Below are the code and all the weights of a small trained network. Each question names an input and a target symbol and asks about switching units off, where a switched-off unit gives its printed mean instead of its output.

import numpy as np


def w(rows, s, z=0):
    codes = np.array(rows[::2]) - 128.0
    scale = np.full(codes.shape[1], s)
    scale[-1] = z or s
    return codes * scale


def f(y):
    return np.maximum(y, 0)


def softmax(a):
    e = np.exp(a - a.max(-1, keepdims=True))
    return e / e.sum(-1, keepdims=True)


def log_softmax(a):
    a = a - a.max(-1, keepdims=True)
    return a - np.log(np.exp(a).sum(-1, keepdims=True))


def net(x, mask):
    ids = ['ΓΞΠΣΨαβζηθλμτω'.index(c) for c in x.split()]
    T = len(ids)
    res = E[ids] + P[:T]
    r = res
    for j in range(2):
        rows = slice(3 * j, 3 * j + 3)
        q, k, v = (r @ M[0][rows].T for M in (Q, K, V))
        z = softmax(np.where(np.tri(T) > 0, q @ k.T / 3**0.5, -1e9)) @ v
        o = O[0][rows]
        res = res + np.where(mask[j], z, o[:, -1]) @ o[:, :-1]
    y = f(res @ A[0][:, :-1].T + A[0][:, -1])
    res = res + np.where(mask[2:10], y, B[0][:, -1]) @ B[0][:, :-1]
    return log_softmax(res[-1] @ U[:, :-1].T + U[:, -1])


Q, K, V, O, A, B = {}, {}, {}, {}, {}, {}
E = w([
[103,53,121,161],'Γ',
[139,100,111,128],'Ξ',
[152,88,126,112],'Π',
[124,8,196,158],'Σ',
[70,3,102,156],'Ψ',
[164,145,112,113],'α',
[110,107,86,118],'β',
[151,118,154,182],'ζ',
[182,49,104,74],'η',
[85,52,200,203],'θ',
[41,121,194,224],'λ',
[148,49,44,107],'μ',
[117,151,100,164],'τ',
[119,106,67,112],'ω',
],0.015)
P = w([
[136,180,2,164],'0',
[116,147,122,40],'1',
[123,136,172,104],'2',
[126,118,180,132],'3',
[84,80,147,133],'4',
[93,89,152,112],'5',
[108,108,138,83],'6',
[93,107,168,107],'7',
[100,105,161,93],'8',
[61,80,139,88],'9',
],0.0073)
Q[0] = w([
[131,153,152,208],'head 0',
[112,124,176,113],'head 0',
[113,173,161,154],'head 0',
[163,253,110,127],'head 1',
[110,83,156,84],'head 1',
[146,238,92,100],'head 1',
],0.012)
K[0] = w([
[124,186,179,117],'head 0',
[188,58,38,125],'head 0',
[22,147,52,64],'head 0',
[183,64,244,13],'head 1',
[143,118,25,145],'head 1',
[49,101,254,42],'head 1',
],0.0071)
V[0] = w([
[199,122,180,112],'head 0',
[148,238,102,116],'head 0',
[219,136,59,92],'head 0',
[249,111,193,131],'head 1',
[191,223,128,191],'head 1',
[60,100,171,201],'head 1',
],0.012)
O[0] = w([
[121,102,122,62,90],'head 0',
[104,136,118,127,2],'head 0',
[132,96,84,120,109],'head 0',
[110,84,119,10,43],'head 1',
[79,167,106,79,73],'head 1',
[117,159,179,126,136],'head 1',
],0.013,0.0085)
A[0] = w([
[181,160,125,126,119],'neuron 0',
[109,170,177,146,212],'neuron 1',
[87,175,147,137,141],'neuron 2',
[180,72,245,182,165],'neuron 3',
[164,101,132,139,101],'neuron 4',
[99,109,142,143,118],'neuron 5',
[93,80,151,152,94],'neuron 6',
[144,199,105,97,254],'neuron 7',
],0.011,0.0083)
B[0] = w([
[108,174,89,191,135],'neuron 0',
[112,107,2,83,174],'neuron 1',
[112,96,120,154,139],'neuron 2',
[132,181,63,51,252],'neuron 3',
[172,193,98,157,149],'neuron 4',
[202,173,101,60,143],'neuron 5',
[201,235,152,70,154],'neuron 6',
[38,85,84,125,140],'neuron 7',
],0.0071,0.023)
U = w([
[113,111,59,126,216],'Γ',
[116,114,113,120,219],'Ξ',
[140,96,118,100,113],'Π',
[173,142,181,38,84],'Σ',
[175,231,188,211,41],'Ψ',
[57,77,117,91,3],'α',
[124,146,155,228,55],'β',
[1,96,140,73,98],'ζ',
[196,47,135,92,143],'η',
[93,179,146,71,111],'θ',
[33,230,163,135,149],'λ',
[202,77,147,199,211],'μ',
[41,133,131,173,172],'τ',
[132,145,156,237,33],'ω',
],0.0086,0.0049)

Each question gives the input, a string of symbols that net reads in full, and the target symbol t.
The units are the heads (3 rows each of Q, K, V and O) and the neurons (one row each of A and B). Each row of codes is followed by its name. A weight is (code - 128) times the scale printed after its matrix; where a second scale follows, it is the last column's (O, A, B and U).
mask holds one flag per unit, heads first, then neurons. A switched-off unit (its flag False) gives its mean, the last column of its rows in O or B, instead of its output. The means were averaged over made-up inputs and are rounded, as every weight is.
A unit's drop is (log p(t) with every unit on - log p(t) with that unit switched off) / (log p(t) with every unit on - log p(t) with every unit switched off).
The circuit of an input: a set's keep is (log p(t) with only the set's units on - log p(t) with every unit switched off) / (log p(t) with every unit on - log p(t) with every unit switched off). Starting from all 10 units, units are removed one at a time, each time the one whose removal leaves the highest keep (on an exact tie, the one counted first), for as long as the keep stays at least 0.8.
units of the circuit, in order: the units of the circuit, biggest drop first
most important unit: the unit with the biggest drop
k most important neurons: the k neurons with the biggest drops, biggest first
which heads matter: for each layer, one digit per head in row order, 1 if its drop is at least 0.15 and else 0, layers parted by /
drop of u: that unit's drop, to one decimal
input μ Ψ λ, target Γ: 2 most important neurons	neuron 1; neuron 3
input μ τ Ψ μ μ, target μ: units of the circuit, in order	neuron 3; neuron 1; head 1
input Π Ψ α Ψ Ξ Ψ Ψ Σ, target Σ: which heads matter	00
input Ψ Ψ β, target Ψ: units of the circuit, in order	head 1
input η ω η, target η: units of the circuit, in order	head 1; head 0; neuron 3
input η β μ Ψ Ξ Σ η η Ψ, target η: units of the circuit, in order	head 1; head 0; neuron 1
input η Σ Γ η, target η: which heads matter	11
input λ Ψ λ λ, target λ: units of the circuit, in order	head 1; neuron 3
input Ψ ω θ, target Ψ: 3 most important neurons	neuron 6; neuron 4; neuron 7
input Σ Σ Ψ ζ η Ξ Γ Σ, target Σ: which heads matter	01
input Ψ Ψ Σ Ψ, target Ψ: which heads matter	01
input ζ α Γ, target ζ: which heads matter	01
input λ λ τ λ θ, target λ: which heads matter	11
input λ η θ μ β θ, target λ: which heads matter	01
input Σ λ Π Ψ μ μ η Ξ θ, target Σ: most important unit	neuron 3
input Ψ τ Ψ, target Ψ: drop of neuron 3	-0.1
input Σ η Ξ Π θ, target Σ: drop of neuron 6	0.2
input η ζ Ξ η η μ Γ Ψ μ, target η: drop of head 0	0.2
input μ μ μ, target μ: drop of neuron 4	0.0
